Below is a small trained network, with its code and all its weights. Each question gives an input and a class and asks what happens when units are switched off, that is, made to give their printed mean instead of their output.

import numpy as np


def w(rows, s, z=0):
    codes = np.array(rows[::2]) - 128.0
    scale = np.full(codes.shape[1], s)
    scale[-1] = z or s
    return codes * scale


def norm(h):
    return h / np.sqrt((h * h).mean(-1, keepdims=True) + 1e-5)


def f(y):
    return y / 2 * (1 + np.tanh(0.7978845608 * (y + 0.044715 * y**3)))


def log_softmax(a):
    a = a - a.max(-1, keepdims=True)
    return a - np.log(np.exp(a).sum(-1, keepdims=True))


def net(x, mask):
    res = np.array(x, float).reshape(1, 4) / 4 @ E
    u = 0
    for l in range(4):
        y = f(norm(res) @ A[l][:, :-1].T + A[l][:, -1])
        res = res + np.where(mask[u : u + 5], y, B[l][:, -1]) @ B[l][:, :-1]
        u += 5
    return log_softmax(norm(res)[-1] @ U[:, :-1].T + U[:, -1])


A, B = {}, {}
E = w([
[107,121,209,154,55,196],'x0',
[163,48,50,78,204,179],'x1',
[116,130,126,125,125,128],'x2',
[155,112,254,10,144,147],'x3',
],0.01)
A[0] = w([
[107,88,128,204,189,170,104],'0.n1',
[63,70,151,143,106,239,101],'0.n2',
[43,165,122,109,140,135,174],'0.n3',
[126,177,174,84,184,55,252],'0.n4',
[127,88,84,220,95,253,120],'0.n5',
],0.0074,0.0019)
B[0] = w([
[131,167,136,195,134,147,163],'0.n1',
[113,47,151,91,181,109,208],'0.n2',
[131,141,80,152,177,171,148],'0.n3',
[66,81,135,114,120,1,236],'0.n4',
[25,177,170,182,177,228,255],'0.n5',
],0.0094,0.0038)
A[1] = w([
[124,73,148,157,157,57,248],'1.n1',
[90,166,103,163,197,169,103],'1.n2',
[67,145,88,204,168,211,91],'1.n3',
[141,254,97,119,149,49,50],'1.n4',
[179,166,219,91,25,133,146],'1.n5',
],0.0074,0.0018)
B[1] = w([
[224,224,141,175,107,189,196],'1.n1',
[208,85,47,81,205,103,193],'1.n2',
[159,92,165,96,180,195,253],'1.n3',
[166,151,171,125,187,198,180],'1.n4',
[131,40,49,255,200,76,201],'1.n5',
],0.0085,0.005)
A[2] = w([
[166,125,168,4,124,193,137],'2.n1',
[192,193,87,117,117,167,251],'2.n2',
[101,206,125,179,138,199,153],'2.n3',
[88,114,118,175,149,201,141],'2.n4',
[128,76,240,104,124,188,67],'2.n5',
],0.011,0.0023)
B[2] = w([
[246,254,66,141,53,104,213],'2.n1',
[114,101,30,132,153,3,194],'2.n2',
[225,186,68,52,67,102,242],'2.n3',
[163,124,207,61,54,98,253],'2.n4',
[57,123,54,167,101,131,255],'2.n5',
],0.008,0.0056)
A[3] = w([
[152,131,172,64,136,69,23],'3.n1',
[120,123,73,185,197,236,45],'3.n2',
[145,87,102,10,105,144,255],'3.n3',
[115,252,124,172,156,65,54],'3.n4',
[155,132,103,144,2,168,4],'3.n5',
],0.0082,0.00092)
B[3] = w([
[45,167,160,78,155,117,175],'3.n1',
[30,105,232,138,215,132,222],'3.n2',
[90,170,113,182,53,133,215],'3.n3',
[138,136,118,9,129,168,254],'3.n4',
[138,129,79,240,1,185,220],'3.n5',
],0.009,0.0038)
U = w([
[206,206,20,99,113,52,73],'0',
[161,142,106,228,9,163,254],'1',
[166,45,37,163,235,123,35],'2',
[91,84,176,160,174,238,79],'3',
[126,147,219,91,150,55,231],'4',
[79,16,189,253,94,73,101],'5',
],0.012,0.0019)

Each question gives the input, the list of numbers given to net, and the class t.
The units are the neurons (one row each of A and B). Each row of codes is followed by its name. A weight is (code - 128) times the scale printed after its matrix; where a second scale follows, it is the last column's (A, B and U).
mask holds one flag per neuron, layer by layer. A switched-off neuron (its flag False) gives its mean, the last column of its row in B, instead of its output. The means were averaged over made-up inputs and are rounded, as every weight is.
A unit's drop is (log p(t) with every unit on - log p(t) with that unit switched off) / (log p(t) with every unit on - log p(t) with every unit switched off).
The circuit of an input: a set's keep is (log p(t) with only the set's units on - log p(t) with every unit switched off) / (log p(t) with every unit on - log p(t) with every unit switched off). Starting from the 12 units with the biggest drops (on a tie, the unit counted first), units are removed one at a time, each time the one whose removal leaves the highest keep (on an exact tie, the one counted first), for as long as the keep stays at least 0.8.
units of the circuit, in order: the units of the circuit, biggest drop first
most important unit: the unit with the biggest drop
top k neurons: the k neurons with the biggest drops, biggest first
top k neurons in layer l: the k neurons of layer l with the biggest drops, biggest first
drop when u is switched off: that unit's drop, to one decimal
input [-5,-5,-1,2], class 4: most important unit => 0.n4
input [-3,8,2,1], class 0: units of the circuit, in order => (1.n5; 2.n1)
input [2,0,-5,6], class 5: top 2 neurons => (1.n5; 2.n5)
input [-3,-5,5,1], class 4: top 3 neurons => (0.n4; 2.n1; 2.n5)
input [1,-6,2,6], class 5: top 3 neurons => (1.n5; 2.n3; 2.n1)
input [0,3,3,4], class 0: top 2 neurons in layer 2 => (2.n1; 2.n4)
input [0,0,0,2], class 4: top 2 neurons => (1.n3; 0.n4)
input [3,8,6,-6], class 3: units of the circuit, in order => (0.n5; 3.n2)
input [2,5,8,-5], class 3: top 2 neurons => (0.n5; 3.n2)
input [2,3,1,8], class 1: units of the circuit, in order => (2.n1; 2.n5; 3.n5)
input [-8,8,-1,3], class 0: top 2 neurons => (1.n5; 0.n5)
input [1,-7,1,8], class 5: top 3 neurons => (1.n5; 2.n3; 2.n1)
input [0,-5,-1,-5], class 0: top 2 neurons in layer 2 => (2.n2; 2.n5)
input [8,1,-5,8], class 1: top neuron in layer 2 => (2.n1)
input [-6,-1,-8,1], class 4: top 2 neurons in layer 3 => (3.n1; 3.n5)
input [0,7,-6,8], class 0: top 2 neurons => (2.n1; 0.n5)
input [-1,-7,-1,-2], class 0: top 2 neurons in layer 3 => (3.n4; 3.n3)
input [1,4,-8,5], class 1: top 2 neurons => (3.n5; 1.n2)
input [5,3,-6,4], class 1: top 2 neurons => (2.n1; 0.n2)
input [-2,7,-5,7], class 0: units of the circuit, in order => (2.n1)
input [7,-2,3,2], class 5: top 3 neurons => (1.n5; 2.n1; 0.n2)
input [0,-7,1,-6], class 0: top 2 neurons in layer 2 => (2.n3; 2.n2)
input [8,1,-3,-4], class 3: top 3 neurons => (0.n5; 0.n2; 1.n3)
input [2,6,-5,-3], class 3: top 2 neurons => (0.n5; 3.n2)
input [3,-8,7,1], class 5: top 2 neurons in layer 0 => (0.n5; 0.n1)
input [3,6,-1,-4], class 3: drop when 0.n5 is switched off => 0.2
input [6,-3,0,3], class 5: units of the circuit, in order => (1.n5)
input [4,2,2,2], class 1: drop when 2.n1 is switched off => 1.1
input [3,-7,8,5], class 5: drop when 0.n4 is switched off => 0.0
